Below are the code and all the weights of a small trained network. Each question names an input and a target symbol and asks about switching units off, where a switched-off unit gives its printed mean instead of its output.

import numpy as np


def w(rows, s, z=0):
    codes = np.array(rows[::2]) - 128.0
    scale = np.full(codes.shape[1], s)
    scale[-1] = z or s
    return codes * scale


def f(y):
    return y / 2 * (1 + np.tanh(0.7978845608 * (y + 0.044715 * y**3)))


def softmax(a):
    e = np.exp(a - a.max(-1, keepdims=True))
    return e / e.sum(-1, keepdims=True)


def log_softmax(a):
    a = a - a.max(-1, keepdims=True)
    return a - np.log(np.exp(a).sum(-1, keepdims=True))


def net(x, mask):
    ids = ['αγζηθλμξπστω'.index(c) for c in x.split()]
    T = len(ids)
    res = E[ids] + P[:T]
    u = 0
    for l in range(2):
        r = res
        for j in range(2):
            rows = slice(3 * j, 3 * j + 3)
            q, k, v = (r @ M[l][rows].T for M in (Q, K, V))
            z = softmax(np.where(np.tri(T) > 0, q @ k.T / 3**0.5, -1e9)) @ v
            o = O[l][rows]
            res = res + np.where(mask[u + j], z, o[:, -1]) @ o[:, :-1]
        u += 2
        y = f(res @ A[l][:, :-1].T + A[l][:, -1])
        res = res + np.where(mask[u : u + 8], y, B[l][:, -1]) @ B[l][:, :-1]
        u += 8
    return log_softmax(res[-1] @ U[:, :-1].T + U[:, -1])


Q, K, V, O, A, B = {}, {}, {}, {}, {}, {}
E = w([
[103,234,194,99,164,120,134,50,170,108],'α',
[225,94,28,95,145,102,84,49,109,125],'γ',
[169,148,68,218,74,103,36,38,92,177],'ζ',
[171,218,213,67,134,202,83,74,149,121],'η',
[142,145,139,150,219,80,107,147,40,57],'θ',
[116,131,83,97,192,154,68,175,168,134],'λ',
[127,212,39,132,63,102,203,63,127,181],'μ',
[205,101,172,216,158,130,118,128,91,60],'ξ',
[94,179,89,229,172,170,118,36,73,191],'π',
[83,53,157,180,220,127,151,145,154,122],'σ',
[187,150,90,245,3,154,143,128,162,146],'τ',
[119,44,162,142,142,247,131,92,47,87],'ω',
],0.019)
P = w([
[57,106,134,88,155,44,13,64,146,133],'0',
[69,132,129,101,181,73,35,88,140,119],'1',
[113,121,121,116,183,79,51,117,159,127],'2',
[101,141,145,145,193,119,90,120,138,127],'3',
[85,143,139,163,184,164,104,151,135,128],'4',
[115,121,129,158,197,176,137,169,132,146],'5',
[98,148,140,163,196,222,154,175,119,137],'6',
[84,149,103,178,163,255,139,181,103,156],'7',
],0.0091)
Q[0] = w([
[152,170,121,194,166,179,81,171,109,101],'0.h0',
[131,153,143,132,182,138,1,125,128,107],'0.h0',
[113,88,56,118,131,99,141,124,127,117],'0.h0',
[115,141,120,39,210,79,139,111,133,158],'0.h1',
[115,105,157,173,229,145,33,79,133,134],'0.h1',
[212,155,146,178,174,150,118,44,93,134],'0.h1',
],0.0084)
K[0] = w([
[157,169,72,122,117,202,207,166,164,151],'0.h0',
[204,102,206,153,165,212,158,197,134,70],'0.h0',
[131,94,162,98,69,114,40,79,159,163],'0.h0',
[141,106,102,143,144,106,179,175,96,125],'0.h1',
[126,109,89,163,128,199,254,235,104,158],'0.h1',
[133,178,153,164,162,171,227,155,94,149],'0.h1',
],0.0082)
V[0] = w([
[153,105,36,30,134,81,204,32,225,149],'0.h0',
[128,93,142,238,205,78,254,120,54,71],'0.h0',
[73,76,25,110,22,133,118,53,235,6],'0.h0',
[101,78,112,136,230,141,120,170,111,212],'0.h1',
[158,132,86,60,155,167,86,29,147,144],'0.h1',
[80,222,51,156,154,94,83,213,34,123],'0.h1',
],0.0037)
O[0] = w([
[47,130,111,110,155,196,126,143,118,99,2],'0.h0',
[99,2,161,130,150,63,92,138,102,106,77],'0.h0',
[91,135,252,169,144,60,152,120,104,31,16],'0.h0',
[17,121,80,199,75,142,20,163,82,136,201],'0.h1',
[149,107,149,128,136,166,138,64,115,131,199],'0.h1',
[108,158,226,113,25,96,144,154,51,218,149],'0.h1',
],0.0078,0.0033)
A[0] = w([
[217,158,122,127,151,202,64,151,85,143,192],'0.n0',
[168,183,88,142,238,125,119,164,179,133,180],'0.n1',
[80,142,177,192,160,114,123,72,98,137,90],'0.n2',
[72,94,138,129,126,77,154,130,86,174,132],'0.n3',
[125,160,156,148,95,156,3,172,119,80,109],'0.n4',
[115,192,170,150,162,98,70,93,140,128,86],'0.n5',
[191,162,95,77,136,101,196,133,137,179,179],'0.n6',
[125,88,114,181,137,87,144,85,106,41,5],'0.n7',
],0.0073,0.0022)
B[0] = w([
[123,148,161,219,189,108,83,117,114,95,253],'0.n0',
[150,127,152,142,125,94,235,86,135,195,188],'0.n1',
[141,89,69,112,85,120,181,64,187,186,159],'0.n2',
[122,185,127,131,108,160,101,60,119,155,139],'0.n3',
[158,115,152,139,166,56,126,110,163,106,189],'0.n4',
[147,1,140,143,81,81,100,157,129,157,191],'0.n5',
[81,178,78,130,129,89,106,129,106,123,155],'0.n6',
[167,122,127,94,75,139,116,94,198,137,146],'0.n7',
],0.0072,0.012)
Q[1] = w([
[186,134,121,96,51,106,211,232,63,115],'1.h0',
[103,85,115,29,79,161,116,255,145,106],'1.h0',
[151,186,172,120,96,168,104,126,200,113],'1.h0',
[131,154,209,74,99,128,113,112,113,152],'1.h1',
[88,140,156,77,104,73,148,213,131,56],'1.h1',
[84,177,162,200,168,54,100,91,107,167],'1.h1',
],0.0064)
K[1] = w([
[130,107,162,66,83,65,136,29,199,169],'1.h0',
[108,139,92,66,119,45,93,59,124,137],'1.h0',
[136,164,1,98,190,92,179,113,88,150],'1.h0',
[228,120,14,159,203,30,155,93,92,114],'1.h1',
[103,130,104,38,75,43,60,59,148,125],'1.h1',
[86,153,40,236,135,175,209,242,107,175],'1.h1',
],0.0062)
V[1] = w([
[143,157,97,249,143,115,203,87,87,106],'1.h0',
[121,185,166,130,150,2,131,117,186,172],'1.h0',
[131,68,97,137,147,122,240,206,177,137],'1.h0',
[140,100,106,108,88,238,114,144,192,244],'1.h1',
[82,123,70,88,142,101,149,88,103,125],'1.h1',
[163,119,103,145,106,159,98,88,90,157],'1.h1',
],0.0066)
O[1] = w([
[89,61,46,15,76,27,113,106,112,127,211],'1.h0',
[60,149,115,106,116,68,33,95,113,91,189],'1.h0',
[111,117,123,97,144,78,132,154,168,145,2],'1.h0',
[104,138,88,192,129,54,172,115,251,152,107],'1.h1',
[158,95,1,103,132,219,69,195,143,162,116],'1.h1',
[176,156,75,201,46,133,144,90,76,154,186],'1.h1',
],0.008,0.009)
A[1] = w([
[233,122,81,104,255,90,82,113,175,30,221],'1.n0',
[140,148,71,152,86,122,182,150,116,46,244],'1.n1',
[129,162,121,125,198,158,28,97,173,138,101],'1.n2',
[132,133,99,217,104,143,133,79,34,175,81],'1.n3',
[169,132,118,80,156,68,157,121,223,124,253],'1.n4',
[66,193,72,157,137,109,142,152,131,211,61],'1.n5',
[87,193,61,97,129,150,200,182,89,137,180],'1.n6',
[101,173,161,248,108,168,94,30,159,124,111],'1.n7',
],0.0069,0.0028)
B[1] = w([
[111,93,80,121,147,140,187,148,106,183,203],'1.n0',
[110,98,181,112,131,75,82,150,2,205,139],'1.n1',
[101,143,111,175,153,123,156,185,137,107,201],'1.n2',
[126,142,154,75,118,143,91,118,247,107,227],'1.n3',
[93,129,154,173,53,220,129,158,177,197,148],'1.n4',
[182,134,145,140,199,118,107,119,150,125,148],'1.n5',
[159,80,145,223,122,181,77,141,191,192,133],'1.n6',
[132,169,153,107,132,133,216,168,108,100,248],'1.n7',
],0.0084,0.016)
U = w([
[133,176,112,76,210,115,186,75,160,89,22],'α',
[39,72,156,161,177,157,133,155,161,144,120],'γ',
[191,59,189,143,253,58,57,91,72,155,135],'ζ',
[253,24,192,175,181,143,159,114,103,168,177],'η',
[138,162,153,171,145,198,10,110,76,194,114],'θ',
[177,49,139,69,190,215,158,114,139,111,122],'λ',
[88,104,109,230,219,101,119,180,135,134,118],'μ',
[155,174,12,109,139,195,132,146,53,189,239],'ξ',
[219,121,123,118,131,61,108,185,230,67,17],'π',
[119,124,120,164,38,117,170,160,80,146,100],'σ',
[155,179,194,200,242,116,149,150,74,154,111],'τ',
[57,111,183,19,76,91,200,159,106,239,253],'ω',
],0.0041,0.0027)

Each question gives the input, a string of symbols that net reads in full, and the target symbol t.
The units are the heads (3 rows each of Q, K, V and O) and the neurons (one row each of A and B). Each row of codes is followed by its name. A weight is (code - 128) times the scale printed after its matrix; where a second scale follows, it is the last column's (O, A, B and U).
mask holds one flag per unit, layer by layer, with each layer's heads first. A switched-off unit (its flag False) gives its mean, the last column of its rows in O or B, instead of its output. The means were averaged over made-up inputs and are rounded, as every weight is.
A unit's drop is (log p(t) with every unit on - log p(t) with that unit switched off) / (log p(t) with every unit on - log p(t) with every unit switched off).
The circuit of an input: a set's keep is (log p(t) with only the set's units on - log p(t) with every unit switched off) / (log p(t) with every unit on - log p(t) with every unit switched off). Starting from the 12 units with the biggest drops (on a tie, the unit counted first), units are removed one at a time, each time the one whose removal leaves the highest keep (on an exact tie, the one counted first), for as long as the keep stays at least 0.8.
circuit, biggest first: the units of the circuit, biggest drop first
unit that matters most: the unit with the biggest drop
k most important neurons: the k neurons with the biggest drops, biggest first
k most important neurons of layer l: the k neurons of layer l with the biggest drops, biggest first
heads that matter: for each layer, one digit per head in row order, 1 if its drop is at least 0.15 and else 0, layers parted by /
input η ξ θ η γ ζ θ π, target π: circuit, biggest first	(1.n3, 1.h1, 1.n5, 0.n2)
input η γ ζ, target π: circuit, biggest first	(1.n3, 1.h1)
input θ σ η θ η η τ η, target ω: circuit, biggest first	(1.h0, 0.n5)
input ζ θ θ η θ η π η, target π: unit that matters most	1.h1
input λ λ η, target τ: heads that matter	01 / 10
input η ω η, target η: heads that matter	00 / 10
input ω π η θ θ η, target θ: heads that matter	11 / 01
input η η τ η, target ω: circuit, biggest first	(1.h0, 0.h1, 1.n4)
input η η η θ η, target ζ: heads that matter	10 / 11
input γ η η η η η θ, target θ: heads that matter	01 / 01
input η θ ζ θ θ γ, target θ: heads that matter	01 / 01
input θ μ γ, target ξ: heads that matter	00 / 01
input η ξ η η η η, target α: heads that matter	11 / 11
input α η θ η α ξ, target ζ: 2 most important neurons of layer 1	(1.n7, 1.n2)
input θ π π η γ α η τ, target ω: heads that matter	00 / 11
input θ τ γ, target ω: 2 most important neurons	(1.n4, 1.n0)
input η μ μ, target θ: unit that matters most	1.n6
input λ η θ ω η, target η: heads that matter	01 / 10
input ξ η γ γ σ γ, target μ: 2 most important neurons	(0.n0, 0.n2)
input θ σ η, target μ: heads that matter	01 / 01
input ξ γ η η γ, target α: most important neuron	(1.n3)
input θ η η, target τ: heads that matter	10 / 10
input ω ω γ, target η: heads that matter	11 / 10
input η σ σ η γ ω ξ, target η: heads that matter	10 / 10
input η θ η η ζ π, target α: 2 most important neurons	(1.n3, 1.n7)
input θ η τ, target ω: 2 most important neurons of layer 0	(0.n5, 0.n0)
input η σ ω ξ ω θ, target η: most important neuron	(0.n1)
input θ θ η θ ξ, target ζ: 3 most important neurons of layer 1	(1.n7, 1.n4, 1.n2)
input σ τ η μ π, target α: 2 most important neurons of layer 0	(0.n2, 0.n3)
